Below is a small trained network, with its code and all its weights. Each question gives an input and a target symbol and asks what happens when units are switched off, that is, made to give their printed mean instead of their output.

import numpy as np


def w(rows, s, z=0):
    codes = np.array(rows[::2]) - 128.0
    scale = np.full(codes.shape[1], s)
    scale[-1] = z or s
    return codes * scale


def norm(h):
    return h / np.sqrt((h * h).mean(-1, keepdims=True) + 1e-5)


def softmax(a):
    e = np.exp(a - a.max(-1, keepdims=True))
    return e / e.sum(-1, keepdims=True)


def log_softmax(a):
    a = a - a.max(-1, keepdims=True)
    return a - np.log(np.exp(a).sum(-1, keepdims=True))


def net(x, mask):
    ids = ['ζηλμξπτ'.index(c) for c in x.split()]
    T = len(ids)
    res = E[ids] + P[:T]
    u = 0
    for l in range(2):
        r = norm(res)
        for j in range(3):
            rows = slice(3 * j, 3 * j + 3)
            q, k, v = (r @ M[l][rows].T for M in (Q, K, V))
            z = softmax(np.where(np.tri(T) > 0, q @ k.T / 3**0.5, -1e9)) @ v
            o = O[l][rows]
            res = res + np.where(mask[u + j], z, o[:, -1]) @ o[:, :-1]
        u += 3
    return log_softmax(norm(res)[-1] @ U[:, :-1].T + U[:, -1])


Q, K, V, O = {}, {}, {}, {}
E = w([
[95,106,141],'ζ',
[91,149,177],'η',
[255,223,50],'λ',
[163,88,103],'μ',
[111,113,131],'ξ',
[108,144,73],'π',
[97,102,130],'τ',
],0.0086)
P = w([
[194,11,69],'0',
[62,63,126],'1',
[23,118,154],'2',
[26,135,171],'3',
[4,169,191],'4',
[21,165,207],'5',
],0.0024)
Q[0] = w([
[189,26,202],'L0H0',
[253,41,113],'L0H0',
[23,178,173],'L0H0',
[130,164,84],'L0H1',
[215,79,45],'L0H1',
[127,87,240],'L0H1',
[77,131,33],'L0H2',
[133,99,112],'L0H2',
[130,103,165],'L0H2',
],0.0071)
K[0] = w([
[158,10,133],'L0H0',
[196,42,85],'L0H0',
[2,191,162],'L0H0',
[141,154,116],'L0H1',
[193,113,120],'L0H1',
[85,54,157],'L0H1',
[158,162,95],'L0H2',
[119,140,106],'L0H2',
[87,114,133],'L0H2',
],0.0082)
V[0] = w([
[222,36,115],'L0H0',
[85,133,114],'L0H0',
[139,95,200],'L0H0',
[69,69,139],'L0H1',
[188,173,162],'L0H1',
[61,80,85],'L0H1',
[144,2,98],'L0H2',
[100,161,105],'L0H2',
[105,159,89],'L0H2',
],0.0035)
O[0] = w([
[2,222,163,9],'L0H0',
[164,104,136,184],'L0H0',
[80,8,156,177],'L0H0',
[160,63,107,252],'L0H1',
[54,165,158,32],'L0H1',
[189,101,97,232],'L0H1',
[179,38,106,194],'L0H2',
[138,154,119,131],'L0H2',
[147,171,94,121],'L0H2',
],0.0029,0.0017)
Q[1] = w([
[112,74,94],'L1H0',
[54,117,190],'L1H0',
[59,73,141],'L1H0',
[92,113,140],'L1H1',
[181,250,90],'L1H1',
[125,168,70],'L1H1',
[149,106,110],'L1H2',
[122,156,149],'L1H2',
[134,135,144],'L1H2',
],0.012)
K[1] = w([
[133,31,114],'L1H0',
[102,136,236],'L1H0',
[118,29,206],'L1H0',
[149,195,124],'L1H1',
[177,2,175],'L1H1',
[148,83,175],'L1H1',
[107,67,112],'L1H2',
[165,153,137],'L1H2',
[142,157,107],'L1H2',
],0.0095)
V[1] = w([
[64,62,98],'L1H0',
[128,78,204],'L1H0',
[176,93,7],'L1H0',
[252,149,216],'L1H1',
[125,44,207],'L1H1',
[42,129,156],'L1H1',
[123,124,120],'L1H2',
[87,124,144],'L1H2',
[190,129,68],'L1H2',
],0.0044)
O[1] = w([
[195,232,144,252],'L1H0',
[167,178,61,250],'L1H0',
[69,153,210,77],'L1H0',
[255,217,190,44],'L1H1',
[158,71,171,231],'L1H1',
[84,75,150,155],'L1H1',
[134,141,130,136],'L1H2',
[122,168,148,154],'L1H2',
[162,84,93,92],'L1H2',
],0.0042,0.0023)
U = w([
[223,78,31,223],'ζ',
[93,129,143,162],'η',
[70,145,181,85],'λ',
[126,130,255,138],'μ',
[204,219,108,100],'ξ',
[36,138,44,93],'π',
[165,76,106,2],'τ',
],0.0084,0.0066)

Each question gives the input, a string of symbols that net reads in full, and the target symbol t.
The units are the heads (3 rows each of Q, K, V and O). Each row of codes is followed by its name. A weight is (code - 128) times the scale printed after its matrix; where a second scale follows, it is the last column's (O and U).
mask holds one flag per head, layer by layer. A switched-off head (its flag False) gives its mean, the last column of its rows in O, instead of its output. The means were averaged over made-up inputs and are rounded, as every weight is.
A unit's drop is (log p(t) with every unit on - log p(t) with that unit switched off) / (log p(t) with every unit on - log p(t) with every unit switched off).
The circuit of an input: a set's keep is (log p(t) with only the set's units on - log p(t) with every unit switched off) / (log p(t) with every unit on - log p(t) with every unit switched off). Starting from all 6 units, units are removed one at a time, each time the one whose removal leaves the highest keep (on an exact tie, the one counted first), for as long as the keep stays at least 0.8.
units of the circuit, in order: the units of the circuit, biggest drop first
heads that matter: for each layer, one digit per head in row order, 1 if its drop is at least 0.15 and else 0, layers parted by /
drop when u is switched off: that unit's drop, to one decimal
input μ ζ λ τ μ τ, target ξ: units of the circuit, in order : (L1H1)
input μ μ η, target ζ: units of the circuit, in order : (L1H0; L0H0)
input λ η η η ζ, target ζ: heads that matter : 100 / 100
input π λ η λ η ξ, target ξ: heads that matter : 000 / 010
input η λ ζ η, target ξ: heads that matter : 000 / 110
input π ξ η, target ζ: heads that matter : 110 / 100
input η π μ, target π: units of the circuit, in order : (L1H1; L0H0)
input η η π ξ η, target π: heads that matter : 000 / 110
input η μ π η η, target π: heads that matter : 100 / 110
input λ η μ, target ξ: heads that matter : 100 / 010
input ξ λ η, target ξ: drop when L1H1 is switched off : 1.1
input μ η η λ ξ, target ζ: drop when L0H0 is switched off : 0.1
input η η η λ ξ ξ, target ξ: drop when L1H1 is switched off : 0.8
input π λ π μ, target π: drop when L1H0 is switched off : 0.2
